Each row has two labels, one from each of two sets.
[  8.5  11.5   6.4  42.2  26.9  -6.3 -11.6  31.1  -2.0 -11.0 -13.3  19.5
  -4.0  -3.4  24.2  -1.5 -45.2   2.0   9.9  -5.7 -23.6  40.1  -5.8  -1.7
 -18.2  -3.9   7.0   1.0  60.4  -2.4  -1.8 -23.4  -1.6]
lm/X
[  7.3  10.2   8.7  -0.3   6.5  -0.5 -20.4  32.0  -3.2  -4.1  -8.8  17.2
  -7.2  41.6  18.3  10.7 -23.7  -4.2  -5.0   2.0 -23.5  54.7 -25.1 -18.7
 -49.3  22.4 -46.4   1.3   0.7  -8.6  14.2   1.6 -42.1]
jt/X
[ 24.9  13.7   8.1  51.3 -26.5  10.1  -1.6  34.6  15.4  16.9  -0.5 -36.4
  -8.2  29.4  14.3 -15.8 -50.4  -5.4  32.1   5.4 -44.2  37.0  -6.4 -14.1
  -8.1   8.7  -5.1  33.0  70.0 -14.5 -35.1 -50.7 -26.0]
lm/X
[  1.4  -5.0  20.8  46.2   3.5   4.4  -7.7  47.0  -4.1   0.5 -10.6  33.9
  -5.4  24.2  31.4   4.2 -17.7  -6.5  42.5  12.6 -28.3  12.4  -7.1   5.3
 -30.2  31.4 -21.0   0.7  50.3   1.4  47.2  -5.0 -30.3]
lm/L
[ 14.7  -7.8  31.3  44.6  -9.0  -8.5 -28.2  15.0  -6.4  47.3  -9.6  14.7
   1.3 -48.8 -10.7  -2.6 -12.1 -11.1  37.9  -3.4  15.3  28.9  -2.3 -28.7
  17.5 -33.4 -55.3 -21.4  -7.7 -10.2  27.3  -6.7  21.5]
lm/Y
[ 10.1   5.4  -2.9  34.8  -6.2   2.0  10.8  29.4 -12.9  -6.3 -17.8  20.0
  49.1  23.6   1.3  24.6 -12.8 -12.7  16.0  -6.6  -2.7  45.1 -11.2 -30.5
 -21.0 -14.9 -29.7  -0.7 -22.9  -1.2  33.9   0.6 -63.4]
jt/X
[ 12.4   7.8   6.3  80.2  11.2   0.3 -15.1  26.4  -1.6 -28.3   1.6  11.3
  -2.8  -6.3   0.1  -0.9 -32.8   1.8  45.7  -0.3  -5.4  63.5 -14.8  -7.7
  -6.2 -22.6 -34.5 -24.4  -2.4  -0.5  11.7 -26.7  -1.3]
lm/X
[ 31.2  -8.5  13.0  63.3  22.4   1.8 -36.8  37.7  -1.2  -3.8  -3.8  34.6
 -21.6 -49.9  26.5  23.6 -11.3 -17.3  50.5  -3.4 -26.1  19.7 -29.9 -11.0
 -21.4  73.8  -0.2 -29.2 -23.4   4.0  43.0 -31.9   6.5]
lm/Y
[-20.5   0.3   0.6  35.6  -0.9  -7.5  -1.9  43.5 -24.2  -5.2  -8.1  15.1
  19.5 -34.4  33.0  15.3 -30.4 -10.3  51.1  -0.4  13.0  21.1 -18.4  14.4
  -3.8  46.4  -4.7   0.1 -64.1  19.1  87.6 -17.2 -23.3]
lm/Y
[ 30.1  -3.1  -4.5  46.1   6.0  -4.7 -46.3  38.2 -19.1  16.3 -22.8  16.7
  -2.5 -12.5  15.6  -1.9   3.1   2.9  47.4  16.6   4.9  15.2 -10.2 -12.4
 -22.3  31.1 -28.9 -16.8  -2.4  -6.7  48.6 -44.5  21.7]
lm/Y
[ 12.9  -0.7   3.9  29.5   1.2  -4.6  -2.5  -4.8  10.8   5.0  -3.2 -15.0
  21.1  16.7  10.9   3.5 -52.9  -6.5  -7.1 -15.1 -26.8  32.7  -8.3  -7.8
   5.6  -0.2  13.0  17.7   7.3  -1.3 -21.8 -39.1 -19.4]
lm/X
[ 52.4 -14.7  -2.4  64.6  -7.1   7.9 -59.1  26.0  15.6 -12.8  -2.5  -1.3
 -29.7 -14.9 -17.7  31.9  18.1 -32.2  79.8 -12.8   9.0  17.2 -26.4 -51.1
 -26.6  49.8 -22.7 -39.4 -41.0  -9.5  45.7   1.9  -7.2]
lm/Y
[ 25.6   6.7  -7.0 -18.3  20.7 -39.8 -27.2  -4.6  11.1  -1.3   2.8  34.5
  16.1   9.7  13.7  -9.8  20.0   5.9  -7.4  -8.9  18.2  22.9  -9.7 -41.3
 -12.8 -27.4 -30.7 -35.5 -56.1  -1.5   2.5   0.0  -0.5]
bs/Y
[-32.7   8.8   1.0  19.2  52.9  -5.0  25.8  38.9  -5.8 -21.7 -19.1  30.4
  29.5 -42.2  22.3  23.4  -4.5 -17.4 -37.6 -12.8   7.7  13.2  -2.2  23.9
 -14.1 -23.5 -17.6  31.3  58.4  -5.3  -3.5  10.1 -31.0]
lm/L
[ 17.1   2.9  37.3  11.6  -9.7   5.8 -15.6  -3.0  -7.1  27.8 -15.2 -35.1
 -10.4  31.1 -13.0 -12.3  48.9  -3.0  31.4  -5.9 -12.2 -13.6  -2.8 -16.4
   2.2 -16.9 -18.6  -9.6  66.1 -13.6  -0.8  24.5  -4.1]
sg/Y
[ 22.1  -8.6   6.7  65.0  -8.1 -11.9 -59.6  27.1 -14.7   8.1 -16.3  33.3
  -5.8 -61.9   9.6  16.4  15.8 -18.1  73.2   4.1  12.3  -3.4 -25.0 -30.7
 -15.2  -3.8 -39.4 -27.2   8.0 -16.0  34.1  -4.4   7.3]
lm/Y
[  5.3  -6.5  10.0  53.2  -8.2 -17.3 -59.8  73.1  -9.9  24.8   6.9  41.8
 -28.5 -28.6   4.4 -21.5 -37.6 -31.6  74.4  -3.8  14.5  43.3  25.6 -27.8
 -16.6  -5.9 -45.3 -30.8  29.8 -14.9  10.0  -8.8 -83.1]
lm/Y
